Here is a tiny trained network, its code and every weight. The questions are about switching its units off for an input and a target symbol, where a switched-off unit gives its printed mean instead of its output.

import numpy as np


def w(rows, s, z=0):
    codes = np.array(rows[::2]) - 128.0
    scale = np.full(codes.shape[1], s)
    scale[-1] = z or s
    return codes * scale


def norm(h):
    return h / np.sqrt((h * h).mean(-1, keepdims=True) + 1e-5)


def f(y):
    return np.maximum(y, 0)


def softmax(a):
    e = np.exp(a - a.max(-1, keepdims=True))
    return e / e.sum(-1, keepdims=True)


def log_softmax(a):
    a = a - a.max(-1, keepdims=True)
    return a - np.log(np.exp(a).sum(-1, keepdims=True))


def net(x, mask):
    ids = ['Δζηλπσφ'.index(c) for c in x.split()]
    T = len(ids)
    res = E[ids] + P[:T]
    u = 0
    for l in range(2):
        r = norm(res)
        for j in range(3):
            rows = slice(3 * j, 3 * j + 3)
            q, k, v = (r @ M[l][rows].T for M in (Q, K, V))
            z = softmax(np.where(np.tri(T) > 0, q @ k.T / 3**0.5, -1e9)) @ v
            o = O[l][rows]
            res = res + np.where(mask[u + j], z, o[:, -1]) @ o[:, :-1]
        u += 3
        y = f(norm(res) @ A[l][:, :-1].T + A[l][:, -1])
        res = res + np.where(mask[u : u + 8], y, B[l][:, -1]) @ B[l][:, :-1]
        u += 8
    return log_softmax(norm(res)[-1] @ U[:, :-1].T + U[:, -1])


Q, K, V, O, A, B = {}, {}, {}, {}, {}, {}
E = w([
[60,167,178],'Δ',
[61,204,175],'ζ',
[170,164,85],'η',
[123,252,116],'λ',
[170,183,78],'π',
[113,82,154],'σ',
[59,121,73],'φ',
],0.016)
P = w([
[143,37,218],'0',
[88,115,136],'1',
[89,138,101],'2',
[108,146,100],'3',
[120,130,114],'4',
[141,125,115],'5',
[148,114,110],'6',
[158,97,117],'7',
[180,83,120],'8',
[206,65,133],'9',
[232,31,125],'10',
[255,18,147],'11',
[247,108,233],'12',
],0.0045)
Q[0] = w([
[190,232,11],'L0H0',
[254,98,144],'L0H0',
[167,111,155],'L0H0',
[125,164,204],'L0H1',
[131,196,185],'L0H1',
[105,191,26],'L0H1',
[202,158,72],'L0H2',
[169,158,162],'L0H2',
[190,160,38],'L0H2',
],0.0096)
K[0] = w([
[96,165,58],'L0H0',
[135,212,116],'L0H0',
[118,141,87],'L0H0',
[111,195,165],'L0H1',
[196,254,169],'L0H1',
[64,157,98],'L0H1',
[168,105,191],'L0H2',
[242,113,119],'L0H2',
[223,76,206],'L0H2',
],0.0094)
V[0] = w([
[114,219,98],'L0H0',
[212,95,163],'L0H0',
[175,206,197],'L0H0',
[110,104,86],'L0H1',
[100,159,153],'L0H1',
[49,195,28],'L0H1',
[54,2,52],'L0H2',
[95,150,176],'L0H2',
[133,77,151],'L0H2',
],0.0063)
O[0] = w([
[179,82,84,203],'L0H0',
[122,131,151,65],'L0H0',
[118,135,67,163],'L0H0',
[119,150,254,110],'L0H1',
[104,89,147,179],'L0H1',
[62,187,72,255],'L0H1',
[225,164,56,34],'L0H2',
[132,101,192,157],'L0H2',
[37,172,133,72],'L0H2',
],0.006,0.0035)
A[0] = w([
[131,118,179,183],'L0N0',
[127,100,116,102],'L0N1',
[146,92,107,1],'L0N2',
[72,135,159,97],'L0N3',
[212,81,51,66],'L0N4',
[112,166,190,22],'L0N5',
[135,144,225,150],'L0N6',
[199,2,208,170],'L0N7',
],0.0099,0.0045)
B[0] = w([
[108,162,2,217],'L0N0',
[106,43,137,134],'L0N1',
[168,147,58,128],'L0N2',
[135,155,117,233],'L0N3',
[84,165,87,226],'L0N4',
[167,131,83,175],'L0N5',
[32,183,207,251],'L0N6',
[59,144,107,239],'L0N7',
],0.0074,0.0031)
Q[1] = w([
[123,165,166],'L1H0',
[101,2,126],'L1H0',
[146,119,86],'L1H0',
[48,180,148],'L1H1',
[105,159,162],'L1H1',
[41,151,54],'L1H1',
[77,58,94],'L1H2',
[237,61,218],'L1H2',
[132,68,167],'L1H2',
],0.0094)
K[1] = w([
[173,133,88],'L1H0',
[117,179,133],'L1H0',
[96,124,173],'L1H0',
[45,15,211],'L1H1',
[184,119,149],'L1H1',
[104,86,136],'L1H1',
[56,130,184],'L1H2',
[115,245,98],'L1H2',
[136,133,137],'L1H2',
],0.012)
V[1] = w([
[71,121,175],'L1H0',
[98,53,154],'L1H0',
[169,248,215],'L1H0',
[126,203,76],'L1H1',
[116,151,179],'L1H1',
[16,84,66],'L1H1',
[123,59,93],'L1H2',
[200,148,120],'L1H2',
[132,225,133],'L1H2',
],0.012)
O[1] = w([
[119,130,155,145],'L1H0',
[53,131,93,73],'L1H0',
[184,103,253,150],'L1H0',
[134,115,175,190],'L1H1',
[164,103,83,146],'L1H1',
[102,169,154,254],'L1H1',
[34,118,103,105],'L1H2',
[132,75,129,66],'L1H2',
[163,95,187,183],'L1H2',
],0.012,0.011)
A[1] = w([
[150,160,97,112],'L1N0',
[72,129,151,3],'L1N1',
[178,130,168,42],'L1N2',
[152,187,144,249],'L1N3',
[224,171,104,185],'L1N4',
[129,104,152,196],'L1N5',
[8,144,147,66],'L1N6',
[157,83,171,178],'L1N7',
],0.018,0.0021)
B[1] = w([
[15,105,185,150],'L1N0',
[167,191,111,161],'L1N1',
[162,34,98,182],'L1N2',
[153,15,2,252],'L1N3',
[109,239,188,207],'L1N4',
[120,197,90,143],'L1N5',
[175,139,96,206],'L1N6',
[72,145,82,154],'L1N7',
],0.0092,0.013)
U = w([
[216,129,133,60],'Δ',
[191,110,195,197],'ζ',
[98,113,5,105],'η',
[156,103,198,228],'λ',
[182,99,84,2],'π',
[27,165,147,80],'σ',
[38,187,107,133],'φ',
],0.011,0.0045)

Each question gives the input, a string of symbols that net reads in full, and the target symbol t.
The units are the heads (3 rows each of Q, K, V and O) and the neurons (one row each of A and B). Each row of codes is followed by its name. A weight is (code - 128) times the scale printed after its matrix; where a second scale follows, it is the last column's (O, A, B and U).
mask holds one flag per unit, layer by layer, with each layer's heads first. A switched-off unit (its flag False) gives its mean, the last column of its rows in O or B, instead of its output. The means were averaged over made-up inputs and are rounded, as every weight is.
A unit's drop is (log p(t) with every unit on - log p(t) with that unit switched off) / (log p(t) with every unit on - log p(t) with every unit switched off).
The circuit of an input: a set's keep is (log p(t) with only the set's units on - log p(t) with every unit switched off) / (log p(t) with every unit on - log p(t) with every unit switched off). Starting from the 12 units with the biggest drops (on a tie, the unit counted first), units are removed one at a time, each time the one whose removal leaves the highest keep (on an exact tie, the one counted first), for as long as the keep stays at least 0.8.
units of the circuit, in order: the units of the circuit, biggest drop first
k most important neurons: the k neurons with the biggest drops, biggest first
k most important neurons of layer l: the k neurons of layer l with the biggest drops, biggest first
drop when u is switched off: that unit's drop, to one decimal
input λ λ ζ σ Δ λ ζ, target ζ: units of the circuit, in order : [L1H0 L1N4]
input η π Δ λ η Δ ζ λ ζ ζ φ Δ, target φ: units of the circuit, in order : [L0N0]
input λ φ Δ η π ζ φ η, target η: units of the circuit, in order : [L1N3 L1H0 L1N0]
input ζ ζ Δ λ σ ζ Δ φ σ Δ σ λ, target φ: units of the circuit, in order : [L1N2 L1H0]
input λ π Δ φ σ λ η φ σ, target η: 3 most important neurons : [L1N4 L1N6 L1N0]
input λ π λ ζ Δ Δ η φ φ ζ, target η: 2 most important neurons : [L1N4 L1N6]
input λ λ η, target ζ: 3 most important neurons : [L0N0 L0N7 L1N3]
input ζ π Δ λ φ σ η Δ λ σ σ, target φ: 2 most important neurons of layer 0 : [L0N7 L0N0]
input σ σ σ λ π π σ λ λ σ σ λ, target φ: 2 most important neurons of layer 0 : [L0N7 L0N6]
input σ ζ π ζ λ Δ φ π λ Δ, target Δ: 2 most important neurons : [L0N7 L1N4]
input π λ π Δ φ λ ζ λ φ η, target η: 3 most important neurons of layer 0 : [L0N4 L0N0 L0N7]
input π λ σ π π λ η π π φ η, target φ: 3 most important neurons : [L1N4 L0N4 L1N0]
input Δ π σ φ φ ζ, target η: 2 most important neurons : [L1N4 L1N3]
input Δ η λ ζ λ π ζ Δ π φ η σ Δ, target φ: units of the circuit, in order : [L1H2]
input λ λ λ η λ Δ σ σ π, target φ: 2 most important neurons : [L1N4 L1N0]
input Δ φ ζ σ η Δ, target η: 2 most important neurons : [L1N4 L1N3]
input ζ Δ Δ λ π π η λ σ η σ π, target φ: 2 most important neurons of layer 0 : [L0N4 L0N7]
input φ φ σ λ η π ζ ζ, target Δ: 2 most important neurons : [L0N6 L1N4]
input ζ η φ σ λ Δ σ λ Δ φ ζ φ φ, target φ: 2 most important neurons of layer 0 : [L0N0 L0N1]
input λ σ η, target φ: 3 most important neurons : [L1N4 L1N0 L0N4]
input σ Δ λ ζ λ π η Δ, target Δ: 2 most important neurons : [L1N4 L0N7]
input ζ σ φ ζ ζ λ π η ζ, target Δ: most important neuron : [L0N7]
input λ λ π λ Δ λ λ λ, target ζ: drop when L0N0 is switched off : 0.1
input λ λ ζ ζ ζ ζ ζ, target ζ: drop when L0N6 is switched off : 0.0
input λ φ σ λ λ Δ Δ, target ζ: drop when L1H2 is switched off : 0.1
input ζ λ Δ, target λ: drop when L1H0 is switched off : 0.8
input λ λ Δ ζ Δ ζ ζ, target λ: most important neuron of layer 1 : [L1N6]
